Below are the code and all the weights of a small trained network. Each question names an input and a class and asks about switching units off, where a switched-off unit gives its printed mean instead of its output.

import numpy as np


def w(rows, s, z=0):
    codes = np.array(rows[::2]) - 128.0
    scale = np.full(codes.shape[1], s)
    scale[-1] = z or s
    return codes * scale


def f(y):
    return np.maximum(y, 0)


def log_softmax(a):
    a = a - a.max(-1, keepdims=True)
    return a - np.log(np.exp(a).sum(-1, keepdims=True))


def net(x, mask):
    res = np.array(x, float).reshape(1, 4) / 4 @ E
    y = f(res @ A[0][:, :-1].T + A[0][:, -1])
    res = res + np.where(mask, y, B[0][:, -1]) @ B[0][:, :-1]
    return log_softmax(res[-1] @ U[:, :-1].T + U[:, -1])


A, B = {}, {}
E = w([
[72,6,78,171],'x0',
[48,169,29,20],'x1',
[193,42,176,7],'x2',
[3,127,249,103],'x3',
],0.0049)
A[0] = w([
[68,193,103,203,29],'neuron 1',
[145,184,164,117,118],'neuron 2',
[73,139,88,44,129],'neuron 3',
[211,85,109,75,131],'neuron 4',
[137,166,73,180,114],'neuron 5',
[96,136,91,69,113],'neuron 6',
[185,98,151,178,109],'neuron 7',
[159,107,170,162,111],'neuron 8',
[165,186,156,100,159],'neuron 9',
[3,127,242,112,133],'neuron 10',
[109,88,198,55,143],'neuron 11',
[74,48,119,170,220],'neuron 12',
[161,78,179,45,181],'neuron 13',
[65,189,118,179,151],'neuron 14',
[121,138,61,94,144],'neuron 15',
[182,112,184,158,101],'neuron 16',
[96,43,80,178,253],'neuron 17',
[207,116,66,160,89],'neuron 18',
[140,193,154,123,136],'neuron 19',
[161,213,163,115,135],'neuron 20',
[175,127,181,171,81],'neuron 21',
[151,99,172,170,155],'neuron 22',
[159,190,160,124,102],'neuron 23',
[122,188,134,151,174],'neuron 24',
[178,112,193,176,80],'neuron 25',
[71,56,106,158,170],'neuron 26',
[183,117,139,167,113],'neuron 27',
[37,149,185,139,128],'neuron 28',
[94,134,82,51,120],'neuron 29',
[178,103,135,172,133],'neuron 30',
[174,100,161,166,104],'neuron 31',
[148,193,153,119,139],'neuron 32',
[153,124,157,170,113],'neuron 33',
[184,82,164,33,213],'neuron 34',
[109,187,82,189,151],'neuron 35',
[205,101,93,98,146],'neuron 36',
[150,196,159,113,116],'neuron 37',
[115,139,87,79,213],'neuron 38',
[87,47,103,160,242],'neuron 39',
[114,133,61,70,113],'neuron 40',
[175,187,175,80,172],'neuron 41',
[166,98,196,165,92],'neuron 42',
[178,143,49,167,105],'neuron 43',
[148,137,45,105,140],'neuron 44',
[87,149,75,87,102],'neuron 45',
[172,86,162,182,128],'neuron 46',
],0.0075,0.00068)
B[0] = w([
[142,50,135,212,202],'neuron 1',
[127,93,50,70,171],'neuron 2',
[73,165,158,168,197],'neuron 3',
[179,96,184,212,187],'neuron 4',
[186,88,175,174,177],'neuron 5',
[70,175,150,165,175],'neuron 6',
[71,177,139,106,177],'neuron 7',
[43,184,124,120,169],'neuron 8',
[110,71,59,92,179],'neuron 9',
[242,184,233,53,253],'neuron 10',
[186,100,183,202,199],'neuron 11',
[142,107,70,47,195],'neuron 12',
[133,59,150,254,201],'neuron 13',
[170,54,140,212,201],'neuron 14',
[89,196,168,132,171],'neuron 15',
[55,161,109,145,179],'neuron 16',
[149,105,67,37,196],'neuron 17',
[174,197,193,76,185],'neuron 18',
[132,67,42,87,174],'neuron 19',
[113,75,51,84,190],'neuron 20',
[75,161,110,123,177],'neuron 21',
[59,179,118,104,175],'neuron 22',
[109,94,67,74,174],'neuron 23',
[157,74,91,140,173],'neuron 24',
[62,169,120,127,186],'neuron 25',
[137,113,75,51,187],'neuron 26',
[96,180,143,111,167],'neuron 27',
[243,125,223,118,209],'neuron 28',
[70,162,141,164,186],'neuron 29',
[89,186,146,93,169],'neuron 30',
[72,176,139,128,171],'neuron 31',
[132,71,55,73,175],'neuron 32',
[100,144,124,131,163],'neuron 33',
[92,53,105,224,208],'neuron 34',
[167,69,160,200,192],'neuron 35',
[179,130,208,172,179],'neuron 36',
[123,81,55,75,177],'neuron 37',
[85,162,156,158,173],'neuron 38',
[142,100,75,49,190],'neuron 39',
[79,181,150,144,178],'neuron 40',
[112,70,50,106,192],'neuron 41',
[59,180,124,133,183],'neuron 42',
[224,136,223,109,184],'neuron 43',
[122,201,196,95,176],'neuron 44',
[75,184,151,161,178],'neuron 45',
[66,174,128,109,181],'neuron 46',
],0.0055,0.0052)
U = w([
[2,250,136,123,60],'0',
[234,177,195,83,247],'1',
[146,40,128,227,77],'2',
[116,72,14,10,99],'3',
],0.0097,0.0013)

Each question gives the input, the list of numbers given to net, and the class t.
The units are the neurons (one row each of A and B). Each row of codes is followed by its name. A weight is (code - 128) times the scale printed after its matrix; where a second scale follows, it is the last column's (A, B and U).
mask holds one flag per neuron, in row order. A switched-off neuron (its flag False) gives its mean, the last column of its row in B, instead of its output. The means were averaged over made-up inputs and are rounded, as every weight is.
A unit's drop is (log p(t) with every unit on - log p(t) with that unit switched off) / (log p(t) with every unit on - log p(t) with every unit switched off).
The circuit of an input: a set's keep is (log p(t) with only the set's units on - log p(t) with every unit switched off) / (log p(t) with every unit on - log p(t) with every unit switched off). Starting from the 12 units with the biggest drops (on a tie, the unit counted first), units are removed one at a time, each time the one whose removal leaves the highest keep (on an exact tie, the one counted first), for as long as the keep stays at least 0.8.
circuit, biggest first: the units of the circuit, biggest drop first
most important unit: the unit with the biggest drop
k most important neurons: the k neurons with the biggest drops, biggest first
drop when u is switched off: that unit's drop, to one decimal
input [-2,1,-5,5], class 1: 4 most important neurons : (neuron 10; neuron 28; neuron 34; neuron 13)
input [4,3,6,5], class 2: 3 most important neurons : (neuron 13; neuron 34; neuron 11)
input [0,4,-5,7], class 1: circuit, biggest first : (neuron 10; neuron 28)
input [0,7,8,6], class 2: circuit, biggest first : (neuron 13; neuron 11)
input [7,7,-2,8], class 1: circuit, biggest first : (neuron 10; neuron 28)
input [8,2,-7,-1], class 3: most important unit : neuron 17
input [3,1,6,-3], class 2: circuit, biggest first : (neuron 34; neuron 13; neuron 4)
input [4,-3,-3,-6], class 1: circuit, biggest first : (neuron 43; neuron 18; neuron 34)
input [2,7,8,-7], class 2: circuit, biggest first : (neuron 34; neuron 4)
input [7,4,8,3], class 2: 3 most important neurons : (neuron 13; neuron 11; neuron 34)
input [2,0,-5,5], class 1: drop when neuron 34 is switched off : 0.1
input [-1,0,-8,4], class 2: drop when neuron 14 is switched off : 0.1
input [2,2,-6,8], class 1: drop when neuron 13 is switched off : 0.0
input [-5,0,-4,-4], class 3: most important unit : neuron 10
